Below is a small trained network, with its code and all its weights. Each question gives an input and a class and asks what happens when units are switched off, that is, made to give their printed mean instead of their output.

import numpy as np


def w(rows, s, z=0):
    codes = np.array(rows[::2]) - 128.0
    scale = np.full(codes.shape[1], s)
    scale[-1] = z or s
    return codes * scale


def norm(h):
    return h / np.sqrt((h * h).mean(-1, keepdims=True) + 1e-5)


def f(y):
    return np.maximum(y, 0)


def log_softmax(a):
    a = a - a.max(-1, keepdims=True)
    return a - np.log(np.exp(a).sum(-1, keepdims=True))


def net(x, mask):
    res = np.array(x, float).reshape(1, 7) / 4 @ E
    u = 0
    for l in range(2):
        y = f(norm(res) @ A[l][:, :-1].T + A[l][:, -1])
        res = res + np.where(mask[u : u + 3], y, B[l][:, -1]) @ B[l][:, :-1]
        u += 3
    return log_softmax(norm(res)[-1] @ U[:, :-1].T + U[:, -1])


A, B = {}, {}
E = w([
[157,169,2,120,197,123,216,152,54],'x0',
[154,105,246,99,194,78,157,200,69],'x1',
[175,113,137,54,99,80,160,95,156],'x2',
[136,141,140,139,136,126,120,126,135],'x3',
[106,70,77,177,133,20,139,147,164],'x4',
[157,138,130,152,128,134,119,125,139],'x5',
[129,139,105,107,117,84,55,60,57],'x6',
],0.0068)
A[0] = w([
[132,208,179,74,154,202,144,91,121,23],'0.n1',
[132,166,123,62,51,67,80,92,42,43],'0.n2',
[142,118,161,106,103,184,254,168,229,3],'0.n3',
],0.0074,0.0029)
B[0] = w([
[75,158,129,173,229,8,149,62,245,233],'0.n1',
[104,254,106,152,110,101,136,214,149,239],'0.n2',
[46,196,62,94,35,60,41,156,94,253],'0.n3',
],0.0099,0.0036)
A[1] = w([
[105,113,101,108,100,172,145,1,191,245],'1.n1',
[110,41,240,66,57,122,32,54,169,251],'1.n2',
[123,143,232,73,163,120,119,182,80,23],'1.n3',
],0.0072,0.0031)
B[1] = w([
[254,72,59,146,132,81,199,177,177,214],'1.n1',
[114,144,106,197,138,101,241,73,49,254],'1.n2',
[251,50,102,60,81,233,147,230,224,190],'1.n3',
],0.0078,0.0062)
U = w([
[122,154,123,173,122,146,152,150,118,154],'0',
[118,116,133,154,142,179,209,77,69,205],'1',
[79,202,143,128,60,173,20,163,122,139],'2',
[129,136,133,148,133,144,149,132,152,112],'3',
[110,96,134,151,195,111,149,91,169,85],'4',
[209,67,123,110,114,209,150,121,143,161],'5',
[103,123,135,134,136,162,132,106,118,166],'6',
[106,58,152,51,126,255,14,48,83,2],'7',
],0.01,0.0056)

Each question gives the input, the list of numbers given to net, and the class t.
The units are the neurons (one row each of A and B). Each row of codes is followed by its name. A weight is (code - 128) times the scale printed after its matrix; where a second scale follows, it is the last column's (A, B and U).
mask holds one flag per neuron, layer by layer. A switched-off neuron (its flag False) gives its mean, the last column of its row in B, instead of its output. The means were averaged over made-up inputs and are rounded, as every weight is.
A unit's drop is (log p(t) with every unit on - log p(t) with that unit switched off) / (log p(t) with every unit on - log p(t) with every unit switched off).
The circuit of an input: a set's keep is (log p(t) with only the set's units on - log p(t) with every unit switched off) / (log p(t) with every unit on - log p(t) with every unit switched off). Starting from all 6 units, units are removed one at a time, each time the one whose removal leaves the highest keep (on an exact tie, the one counted first), for as long as the keep stays at least 0.8.
circuit, biggest first: the units of the circuit, biggest drop first
unit that matters most: the unit with the biggest drop
k most important neurons: the k neurons with the biggest drops, biggest first
top k neurons in layer l: the k neurons of layer l with the biggest drops, biggest first
input [-6,8,-8,-2,1,-5,0], class 5: unit that matters most	1.n3
input [6,3,4,-4,-8,-7,4], class 4: 3 most important neurons	(0.n1 0.n3 1.n2)
input [-7,-3,6,-2,-3,-3,4], class 1: top 2 neurons in layer 1	(1.n2 1.n3)
input [4,4,0,-7,0,-4,8], class 2: circuit, biggest first	(0.n2 1.n2)
input [2,-8,1,-2,3,2,-3], class 5: 2 most important neurons	(1.n1 0.n2)
input [-8,-6,-6,7,-3,2,-3], class 1: circuit, biggest first	(1.n2 0.n2)
input [2,4,-7,-4,1,1,8], class 2: circuit, biggest first	(1.n2 1.n1)
input [5,-4,-2,4,-2,-4,-6], class 2: circuit, biggest first	(0.n3 1.n2)
input [-7,-5,-6,-2,3,-4,-6], class 1: 3 most important neurons	(1.n2 0.n2 0.n1)
input [3,8,-5,-5,2,-2,5], class 5: top 2 neurons in layer 1	(1.n3 1.n2)
input [5,0,-6,-6,4,7,8], class 2: circuit, biggest first	(1.n2 1.n1)
input [-1,7,8,2,8,0,8], class 2: circuit, biggest first	(0.n2 1.n1)
input [-3,-5,-1,-1,3,1,-7], class 2: 2 most important neurons	(0.n3 0.n1)
input [-2,-5,-2,4,3,0,1], class 5: unit that matters most	1.n1
input [0,-4,-1,-3,-6,5,-7], class 2: 2 most important neurons	(0.n3 1.n2)
input [5,7,-2,-6,-5,-2,2], class 5: 3 most important neurons	(1.n3 1.n2 0.n3)
input [-3,7,1,-3,-4,2,0], class 5: 2 most important neurons	(1.n3 0.n3)
input [-6,-3,1,2,-5,4,-4], class 1: 3 most important neurons	(1.n2 0.n2 1.n3)
input [0,4,0,3,-8,0,7], class 4: 2 most important neurons	(0.n1 0.n3)
input [-4,2,-1,7,-8,2,-6], class 4: unit that matters most	0.n1
input [-6,2,8,-3,7,1,-8], class 2: 3 most important neurons	(0.n3 1.n1 0.n1)
input [-4,7,-2,6,1,6,-5], class 5: 3 most important neurons	(1.n3 0.n1 0.n2)
input [1,8,-7,-1,3,1,1], class 5: 2 most important neurons	(1.n3 0.n1)
